[-2.56 -0.62 -0.11 -0.36 -0.33 -1.15 -4.76 -2.75  1.62  0.93 -1.86  0.23
 -1.15 -0.78 -2.34  1.02 -1.36  1.20  2.18  0.30  1.99 -0.03 -0.05  1.08
 -1.13  1.38 -1.39 -1.31  1.80  0.95 -0.88  4.89 -1.45] | (64) <60>
[-0.94 -0.38  0.70  0.85 -0.58  0.15 -3.44 -1.22  0.26  1.14 -1.04  0.90
 -1.70  0.51 -1.22  1.88 -0.40 -0.06  0.65  0.61  0.25  0.23  0.65  0.65
 -1.30  0.97  1.99 -0.47  1.49  0.01 -0.90  3.45 -0.36] | (64) <60>
[-0.98 -1.65  0.49  0.36 -0.58 -0.75  0.76 -3.81  0.41  1.72 -1.13 -0.28
 -1.80  0.36 -1.42  1.85 -0.70  0.05  1.55 -0.98  0.90 -0.45  0.54  1.28
  1.93  0.55 -1.50 -1.13  1.35  0.23 -1.12  3.85  0.38] | (64) <46>
[-1.06 -0.55  1.24 -0.26 -0.88 -0.27 -2.61 -1.30 -0.55  0.99 -1.51  1.25
 -0.39  0.11 -2.05  1.78 -0.24  1.37  2.06  1.50  1.42  1.03 -1.65  1.67
 -1.80  1.90 -1.82  0.05  3.18  0.45 -0.68  2.46  0.42] | (64) <60>
[ 0.78  0.20 -0.21  0.39 -0.11 -0.50  1.42  0.55 -1.91  1.58  0.96  5.34
 -0.37  2.20 -1.38  2.16  0.25  0.16  0.85  0.04 -1.00  2.36 -3.81  0.97
 -2.30  4.51 -0.53 -0.50  3.55 -0.32 -1.20 -0.56 -0.63] | (56) <44>
[-1.05  0.11 -0.29  0.56  2.07  0.40 -1.02 -1.22 -0.38  0.18  0.20  1.83
 -1.22  1.44 -1.34 -0.16  0.04 -0.78  0.70 -0.15  0.38 -0.18  0.62  0.21
 -0.18  0.50  0.52 -0.54  1.60  0.09 -1.04  1.87 -0.29] | (56) <45>
[-0.93 -0.23 -1.83 -1.65  0.18 -1.17 -0.58 -1.85 -0.77  1.76  0.98  2.96
 -0.11 -0.12 -0.73 -0.29  0.09  0.09 -0.59  0.33 -1.01  0.26 -0.46  1.28
 -0.95  0.98  0.79 -0.31  1.17 -0.51 -0.82  0.08 -0.86] | (56) <44>
[ 0.71 -0.19  1.13 -0.24  0.11 -0.57 -2.50 -0.53 -0.74 -0.08 -0.93  2.84
 -0.17  1.86 -2.26  2.27  0.18  0.69  2.03 -0.46  0.29  1.62 -1.54  1.41
 -1.63  4.06 -2.28  0.35  3.77  0.15 -1.08  1.52  1.04] | (64) <46>
[-0.23 -0.99  0.09 -0.22  0.40  1.26 -0.66 -0.98 -1.75  1.24  0.07  2.14
 -0.66  0.63 -1.07  0.74 -0.02 -0.46 -0.33  0.22 -0.80  1.12 -0.96  1.05
 -0.76  1.15 -0.19  0.57  1.32 -0.09 -0.96  0.25  0.04] | (56) <45>
[-0.14 -0.37  0.07  0.30 -1.14 -0.01 -0.49 -1.46 -0.18  0.55 -1.09  1.36
 -0.26  0.54 -0.83  2.02 -0.36  0.55  1.13  0.02 -0.13  0.09 -2.84  1.37
  0.02  2.31 -0.70 -0.95  2.57 -0.21 -1.35  1.76  0.20] | (64) <46>
[-2.68 -1.42 -1.45  0.42  0.11 -0.14  1.08 -6.81  1.37  4.19  1.13  0.95
 -2.02 -2.81  0.80 -0.18 -4.18 -0.71 -0.59 -0.32 -0.85 -1.73  0.92 -0.11
  1.50 -3.47  2.82 -0.55 -2.34  0.24 -1.30  3.46 -1.76] | (56) <44>
[-1.74 -1.43 -1.40  1.26  0.18 -0.60  3.70 -2.85 -0.16  2.77  0.41  1.37
 -2.34  0.75 -0.02  1.45 -1.01 -1.42  1.93 -1.06  0.04 -0.65  1.53  0.48
  1.22 -0.79 -0.13 -1.65  0.76  0.27 -1.01  3.45 -0.84] | (56) <45>
[-1.74 -1.14 -1.81  0.75 -0.11 -0.27 -0.53 -2.25 -0.28  2.30  0.18  1.79
 -1.41 -0.08 -0.96  0.69 -0.28 -1.16  0.62 -0.76 -0.13 -1.03  1.02  0.82
  0.70 -0.67  0.35 -0.65  1.27  1.08 -1.34  2.66 -1.04] | (56) <45>
[-2.33 -3.05 -0.51  0.21 -0.06  0.15 -4.03 -2.95  1.98  1.95 -0.66 -1.88
 -1.76 -1.92  0.40  0.05 -2.26 -1.07  0.32 -0.56  0.19 -1.16  1.82  0.75
  1.78 -2.46  1.30 -0.36 -0.38  1.26 -1.08  3.33 -0.22] | (64) <47>
[-2.85 -0.33  0.95  0.49 -0.02  0.52 -7.02 -1.10  1.73  0.71 -0.09 -1.07
 -1.72 -1.51 -1.53 -0.40 -1.23 -0.34  0.35  0.65  0.17 -0.44 -0.39 -1.44
 -1.38 -0.94  0.39  0.29 -0.85  0.16 -1.04  1.98  3.38] | (64) <60>
[-0.60 -0.87  0.76  0.45 -0.42  0.37 -2.05 -1.33  1.40  0.69 -0.98 -0.48
 -0.92  0.02  0.21  0.64 -0.46 -0.29  0.66 -0.65  0.60  1.01  0.19 -0.15
  0.33  0.81 -1.22 -0.07  0.64 -0.07 -0.10  1.16 -0.57] | (64) <46>
[-3.40 -1.06  0.10  0.00 -0.87 -1.08 -0.22 -3.82  1.03  1.38 -1.45  0.55
  1.12  0.72 -2.63  2.38  0.00  0.48  3.26 -0.41  2.23  0.02  0.43  1.52
  0.44  1.72 -1.59 -1.96  1.58  0.98 -0.98  6.27  0.22] | (64) <60>
[-2.25 -0.95 -0.72  1.42  1.51 -0.91  3.95 -4.30 -1.39  1.75  0.02  4.35
 -2.18  4.20 -1.41  4.32 -0.96 -0.50  3.24 -2.16  1.14  1.47  1.05  2.48
  1.37  3.51 -1.66 -2.07  3.89  0.22 -2.23  5.46 -0.10] | (56) <45>
[-1.28 -0.35  1.48  0.12 -0.58  0.06 -2.92 -2.42  1.07  1.05 -1.35  1.54
 -1.07 -0.79 -2.37  0.63 -0.81  0.93  1.39 -0.05  0.54  0.51 -0.81  1.19
  0.19  2.57 -1.05 -0.72  2.16  0.04 -1.64  3.17  0.31] | (64) <46>
[-1.43 -0.65  0.15 -2.63 -0.42 -0.94 -3.56 -1.73  0.85  1.19 -0.72  0.63
 -2.41  0.09 -1.12  1.01 -0.96  0.21  1.91  0.11  0.88  0.21 -0.23  0.98
 -1.70  0.61 -1.07 -1.16  1.12  1.35 -0.49  3.71 -0.23] | (64) <60>
